Questions about the table below. Counting starts at 1.
1) Give the entry in row 1 and column 2.
2) Give the entry directly above the smallest entry.
3) Give the minimum.
4) Give the top-left entry.
5) Give the entry at row 1, column 3.
6) Give the entry just left of the smallest entry.
7) Give the entry just right of the largest entry.
8) Give the bottom-left entry.
[[ 22.7  -7.9  53.6  14.6   7.8]
 [-26.2 -19.2 -44.6   3.4 -13.8]
 [-12.3 -40.4  -2.1  24.8 -12.0]
 [-24.5 -27.3 -35.6  10.1 -14.3]
 [-16.3  21.0 -48.8 -22.0  -3.4]
 [-26.1  -6.6 -52.1  -5.4 -11.6]]
1) -7.9
2) -48.8
3) -52.1
4) 22.7
5) 53.6
6) -6.6
7) 14.6
8) -26.1

Questions about the array below. Indices start at 1.
1) Which number is the entry in row 3 and column 3?
2) Which number is the entry just left of 47?
3) Which number is the entry in the bottom-right corner?
4) Which number is the largest entry?
5) Which number is the entry at row 1, column 3?
6) Which number is the entry just left of the largest entry?
7) Which number is the bottom-left entry?
43  29  51  46  38  13  59  50  38  24  21
48  42  40  20  53  45  51  39  26  35   6
48  49  32  13  57  68  29  49  23  17  21
55  47  39  16  39  27  43  33  23  36  25
 2  39  20  26  23  50  49  13  58  46  18
50  25  45  35  52  17  58  15  20  80   0
1) 32
2) 55
3) 0
4) 80
5) 51
6) 20
7) 50
